Below is a small trained network, with its code and all its weights. Each question gives an input and a target symbol and asks what happens when units are switched off, that is, made to give their printed mean instead of their output.

import numpy as np


def w(rows, s, z=0):
    codes = np.array(rows[::2]) - 128.0
    scale = np.full(codes.shape[1], s)
    scale[-1] = z or s
    return codes * scale


def norm(h):
    return h / np.sqrt((h * h).mean(-1, keepdims=True) + 1e-5)


def f(y):
    return np.maximum(y, 0)


def softmax(a):
    e = np.exp(a - a.max(-1, keepdims=True))
    return e / e.sum(-1, keepdims=True)


def log_softmax(a):
    a = a - a.max(-1, keepdims=True)
    return a - np.log(np.exp(a).sum(-1, keepdims=True))


def net(x, mask):
    ids = ['αδζλμξφψω'.index(c) for c in x.split()]
    T = len(ids)
    res = E[ids] + P[:T]
    u = 0
    for l in range(2):
        q, k, v = (norm(res) @ M[l].T for M in (Q, K, V))
        z = softmax(np.where(np.tri(T) > 0, q @ k.T / 2**0.5, -1e9)) @ v
        res = res + np.where(mask[u], z, O[l][:, -1]) @ O[l][:, :-1]
        u += 1
        y = f(norm(res) @ A[l][:, :-1].T + A[l][:, -1])
        res = res + np.where(mask[u : u + 8], y, B[l][:, -1]) @ B[l][:, :-1]
        u += 8
    return log_softmax(norm(res)[-1] @ U[:, :-1].T + U[:, -1])


Q, K, V, O, A, B = {}, {}, {}, {}, {}, {}
E = w([
[107,76,182],'α',
[115,239,181],'δ',
[39,64,107],'ζ',
[2,203,145],'λ',
[161,115,82],'μ',
[133,112,236],'ξ',
[205,29,150],'φ',
[185,239,193],'ψ',
[129,226,105],'ω',
],0.0085)
P = w([
[136,112,130],'0',
[134,253,56],'1',
[146,232,93],'2',
[163,191,125],'3',
[152,197,126],'4',
[147,195,132],'5',
[151,180,118],'6',
[145,159,97],'7',
[146,167,99],'8',
[144,192,155],'9',
],0.0054)
Q[0] = w([
[207,1,61],'0.h0',
[253,167,121],'0.h0',
],0.0053)
K[0] = w([
[189,56,210],'0.h0',
[2,40,32],'0.h0',
],0.0074)
V[0] = w([
[148,178,203],'0.h0',
[173,254,81],'0.h0',
],0.0077)
O[0] = w([
[213,54,70,245],'0.h0',
[255,103,87,252],'0.h0',
],0.0055,0.0041)
A[0] = w([
[119,36,96,123],'0.n0',
[109,105,110,196],'0.n1',
[144,179,41,81],'0.n2',
[115,116,185,61],'0.n3',
[209,186,207,168],'0.n4',
[152,25,51,254],'0.n5',
[209,220,109,74],'0.n6',
[142,232,2,146],'0.n7',
],0.0082,0.0027)
B[0] = w([
[161,191,85,149],'0.n0',
[251,180,143,139],'0.n1',
[150,161,148,165],'0.n2',
[146,123,186,139],'0.n3',
[124,166,26,255],'0.n4',
[81,238,194,190],'0.n5',
[138,3,174,220],'0.n6',
[197,182,189,207],'0.n7',
],0.0049,0.0078)
Q[1] = w([
[41,1,18],'1.h0',
[61,163,211],'1.h0',
],0.0055)
K[1] = w([
[245,229,23],'1.h0',
[105,146,145],'1.h0',
],0.011)
V[1] = w([
[43,64,144],'1.h0',
[168,2,191],'1.h0',
],0.0061)
O[1] = w([
[20,227,56,16],'1.h0',
[134,98,1,253],'1.h0',
],0.0086,0.002)
A[1] = w([
[199,90,206,184],'1.n0',
[146,2,205,163],'1.n1',
[186,83,180,145],'1.n2',
[184,169,146,139],'1.n3',
[4,73,147,254],'1.n4',
[195,32,126,61],'1.n5',
[101,201,62,199],'1.n6',
[167,194,71,163],'1.n7',
],0.0082,0.003)
B[1] = w([
[4,194,99,254],'1.n0',
[157,218,1,199],'1.n1',
[66,195,101,220],'1.n2',
[117,94,84,221],'1.n3',
[245,72,140,146],'1.n4',
[78,163,137,202],'1.n5',
[40,91,25,210],'1.n6',
[43,142,203,230],'1.n7',
],0.0044,0.006)
U = w([
[41,148,137,56],'α',
[172,139,151,102],'δ',
[2,214,154,181],'ζ',
[69,185,230,184],'λ',
[137,195,162,60],'μ',
[100,94,13,195],'ξ',
[79,189,108,2],'φ',
[234,168,141,118],'ψ',
[174,174,122,128],'ω',
],0.0092,0.0048)

Each question gives the input, a string of symbols that net reads in full, and the target symbol t.
The units are the heads (2 rows each of Q, K, V and O) and the neurons (one row each of A and B). Each row of codes is followed by its name. A weight is (code - 128) times the scale printed after its matrix; where a second scale follows, it is the last column's (O, A, B and U).
mask holds one flag per unit, layer by layer, with each layer's heads first. A switched-off unit (its flag False) gives its mean, the last column of its rows in O or B, instead of its output. The means were averaged over made-up inputs and are rounded, as every weight is.
A unit's drop is (log p(t) with every unit on - log p(t) with that unit switched off) / (log p(t) with every unit on - log p(t) with every unit switched off).
The circuit of an input: a set's keep is (log p(t) with only the set's units on - log p(t) with every unit switched off) / (log p(t) with every unit on - log p(t) with every unit switched off). Starting from the 12 units with the biggest drops (on a tie, the unit counted first), units are removed one at a time, each time the one whose removal leaves the highest keep (on an exact tie, the one counted first), for as long as the keep stays at least 0.8.
circuit, biggest first: the units of the circuit, biggest drop first
most important unit: the unit with the biggest drop
top k neurons: the k neurons with the biggest drops, biggest first
k most important neurons of layer l: the k neurons of layer l with the biggest drops, biggest first
drop when u is switched off: that unit's drop, to one decimal
input λ ξ ξ ζ λ ψ ζ λ ζ, target λ: circuit, biggest first	(0.n5, 1.h0)
input λ λ ψ λ λ λ ξ α, target λ: circuit, biggest first	(1.h0)
input ψ ψ λ ψ ζ δ ξ ω, target ψ: top 2 neurons	(0.n7, 0.n5)
input ξ ξ ψ λ ξ ψ λ, target ξ: top 2 neurons	(0.n5, 1.n6)
input λ δ φ φ μ ξ λ μ, target λ: top 3 neurons	(0.n5, 0.n4, 0.n6)
input ξ λ ξ, target ξ: circuit, biggest first	(1.h0, 0.n7)
input λ ζ ξ μ ψ, target λ: circuit, biggest first	(0.h0, 1.h0)
input μ ψ φ φ φ ξ ζ μ φ, target ζ: 2 most important neurons of layer 1	(1.n0, 1.n2)
input λ α ψ ζ ω ξ ξ λ λ, target λ: top 3 neurons	(0.n4, 0.n6, 0.n7)
input ξ α ψ ξ ψ, target ξ: circuit, biggest first	(0.h0, 1.h0, 0.n5)
input ξ ξ λ ξ α ζ ψ δ, target ξ: 4 most important neurons of layer 1	(1.n6, 1.n0, 1.n2, 1.n5)
input ξ ξ ξ ψ δ ψ ξ ξ ξ, target ξ: top 2 neurons	(0.n7, 0.n5)
input ψ λ λ ξ ξ μ ω, target ψ: circuit, biggest first	(1.h0, 0.n6)
input ζ λ λ λ μ ζ, target ζ: most important unit	0.h0
input ζ φ ξ ξ ξ, target ζ: top 3 neurons	(0.n6, 0.n4, 0.n5)
input λ λ λ φ ξ λ μ λ, target λ: top 2 neurons	(0.n6, 0.n4)
input ζ ξ μ ξ α α ζ ξ ξ ψ, target ζ: 2 most important neurons of layer 0	(0.n4, 0.n5)
input ψ ω ψ δ ψ δ μ φ δ, target ψ: drop when 0.h0 is switched off	0.2
input ξ ψ ψ λ λ, target ξ: drop when 1.n5 is switched off	0.1
input ζ μ ψ ξ ψ μ ζ, target ζ: circuit, biggest first	(0.n5)
input ζ α λ α ψ ξ ζ α, target ζ: drop when 0.h0 is switched off	0.3
input ξ λ ξ α ξ ξ ξ α ψ, target ξ: drop when 0.h0 is switched off	1.2
